Below is a small trained network, with its code and all its weights. Each question gives an input and a class and asks what happens when units are switched off, that is, made to give their printed mean instead of their output.

import numpy as np


def w(rows, s, z=0):
    codes = np.array(rows[::2]) - 128.0
    scale = np.full(codes.shape[1], s)
    scale[-1] = z or s
    return codes * scale


def norm(h):
    return h / np.sqrt((h * h).mean(-1, keepdims=True) + 1e-5)


def f(y):
    return y / 2 * (1 + np.tanh(0.7978845608 * (y + 0.044715 * y**3)))


def log_softmax(a):
    a = a - a.max(-1, keepdims=True)
    return a - np.log(np.exp(a).sum(-1, keepdims=True))


def net(x, mask):
    res = np.array(x, float).reshape(1, 8) / 4 @ E
    u = 0
    for l in range(2):
        y = f(norm(res) @ A[l][:, :-1].T + A[l][:, -1])
        res = res + np.where(mask[u : u + 4], y, B[l][:, -1]) @ B[l][:, :-1]
        u += 4
    return log_softmax(norm(res)[-1] @ U[:, :-1].T + U[:, -1])


A, B = {}, {}
E = w([
[75,135,183,112,96,156,151,144,93],'x0',
[122,127,129,141,125,122,129,121,124],'x1',
[75,188,130,254,171,96,63,185,126],'x2',
[139,66,166,165,107,97,134,157,185],'x3',
[142,129,130,122,129,102,133,127,111],'x4',
[75,97,60,66,110,111,102,199,142],'x5',
[183,183,130,126,59,137,86,143,122],'x6',
[137,133,141,124,140,139,119,139,129],'x7',
],0.0083)
A[0] = w([
[115,149,154,145,115,136,145,109,118,2],'0.n0',
[164,101,190,195,153,124,120,34,74,13],'0.n1',
[240,120,24,144,197,110,80,104,183,55],'0.n2',
[59,112,243,125,55,198,146,205,3,35],'0.n3',
],0.0067,0.0057)
B[0] = w([
[117,164,123,143,14,90,165,183,102,82],'0.n0',
[84,166,4,52,166,127,158,228,176,179],'0.n1',
[65,33,148,214,55,173,182,131,49,209],'0.n2',
[150,68,108,194,120,132,178,118,84,251],'0.n3',
],0.012,0.0029)
A[1] = w([
[76,128,107,123,140,141,84,50,68,26],'1.n0',
[189,181,133,178,149,148,202,99,174,47],'1.n1',
[130,80,183,163,86,81,154,146,218,6],'1.n2',
[181,184,129,145,12,152,107,148,133,3],'1.n3',
],0.011,0.0041)
B[1] = w([
[214,165,106,144,169,180,148,118,159,176],'1.n0',
[47,81,88,63,115,86,64,232,70,226],'1.n1',
[190,250,103,84,146,195,153,108,89,254],'1.n2',
[91,89,102,118,177,120,205,95,247,222],'1.n3',
],0.012,0.0034)
U = w([
[118,82,96,188,20,128,191,116,15,141],'0',
[65,134,17,27,67,82,114,233,113,82],'1',
[113,120,98,121,177,94,198,72,212,125],'2',
[235,253,88,95,130,171,109,91,67,87],'3',
[136,116,78,117,102,131,137,133,102,158],'4',
[148,128,190,106,102,52,50,46,106,254],'5',
[156,107,81,125,134,102,175,157,96,92],'6',
],0.0077,0.0072)

Each question gives the input, the list of numbers given to net, and the class t.
The units are the neurons (one row each of A and B). Each row of codes is followed by its name. A weight is (code - 128) times the scale printed after its matrix; where a second scale follows, it is the last column's (A, B and U).
mask holds one flag per neuron, layer by layer. A switched-off neuron (its flag False) gives its mean, the last column of its row in B, instead of its output. The means were averaged over made-up inputs and are rounded, as every weight is.
A unit's drop is (log p(t) with every unit on - log p(t) with that unit switched off) / (log p(t) with every unit on - log p(t) with every unit switched off).
The circuit of an input: a set's keep is (log p(t) with only the set's units on - log p(t) with every unit switched off) / (log p(t) with every unit on - log p(t) with every unit switched off). Starting from all 8 units, units are removed one at a time, each time the one whose removal leaves the highest keep (on an exact tie, the one counted first), for as long as the keep stays at least 0.8.
units of the circuit, in order: the units of the circuit, biggest drop first
unit that matters most: the unit with the biggest drop
top k neurons: the k neurons with the biggest drops, biggest first
top k neurons in layer l: the k neurons of layer l with the biggest drops, biggest first
input [-5,-6,1,-2,1,-7,-5,0], class 1: top 2 neurons : 0.n1, 1.n1
input [-5,1,-1,-5,7,-8,0,-7], class 1: units of the circuit, in order : 1.n1
input [1,1,-5,8,7,6,5,-3], class 3: top 2 neurons in layer 1 : 1.n2, 1.n1
input [3,5,-4,4,8,-7,7,3], class 1: top 3 neurons : 1.n1, 0.n1, 0.n2
input [-2,-6,8,-6,6,1,8,8], class 2: top 2 neurons in layer 1 : 1.n3, 1.n2
input [4,-1,-7,-5,5,4,7,-4], class 2: top 3 neurons in layer 1 : 1.n3, 1.n1, 1.n2
input [5,3,-8,5,1,5,-2,6], class 5: top 3 neurons in layer 1 : 1.n1, 1.n3, 1.n0
input [-6,-4,-8,7,-2,6,8,-3], class 2: top 2 neurons : 1.n3, 1.n1
input [6,3,-4,7,6,-4,-6,5], class 3: top 2 neurons in layer 1 : 1.n2, 1.n3
input [-2,3,2,7,8,-4,4,-5], class 3: top 2 neurons : 1.n2, 0.n3
input [-2,3,-2,-6,-4,1,-5,-5], class 3: top 2 neurons in layer 1 : 1.n0, 1.n3
input [5,7,7,-6,8,2,8,-1], class 2: top 2 neurons in layer 0 : 0.n2, 0.n1
input [7,2,-4,-3,-7,-8,-7,-1], class 1: top 2 neurons : 0.n1, 1.n1
input [8,2,5,0,8,3,2,7], class 0: units of the circuit, in order : 0.n3
input [-2,0,4,-1,8,-5,6,2], class 2: top 2 neurons : 1.n3, 0.n3
input [0,3,3,-8,-5,7,-7,6], class 3: top 4 neurons : 1.n0, 1.n1, 0.n1, 1.n3
input [5,-1,-2,8,2,-2,4,0], class 3: top 2 neurons : 1.n2, 0.n2
input [-5,-1,3,8,5,-5,3,-7], class 3: top 3 neurons : 1.n2, 0.n3, 0.n2
input [-8,0,8,-1,5,7,-8,6], class 0: units of the circuit, in order : 0.n2, 0.n1
input [-7,-2,-2,4,-5,-4,5,-3], class 0: unit that matters most : 0.n2
input [-3,-1,-7,7,-1,5,3,-2], class 3: top 3 neurons : 1.n2, 1.n1, 0.n1
input [-7,3,-7,-3,-8,-8,-1,0], class 1: top 3 neurons : 1.n1, 0.n1, 0.n3
input [8,3,3,-2,-8,4,-4,-1], class 0: top 2 neurons : 0.n3, 1.n3
input [-4,-3,8,-4,0,6,1,-3], class 5: top 2 neurons in layer 0 : 0.n1, 0.n3
input [6,-4,6,-8,4,-8,0,-8], class 1: top 2 neurons in layer 1 : 1.n1, 1.n2
input [3,3,4,-7,0,3,-2,-3], class 3: top 2 neurons in layer 1 : 1.n0, 1.n3
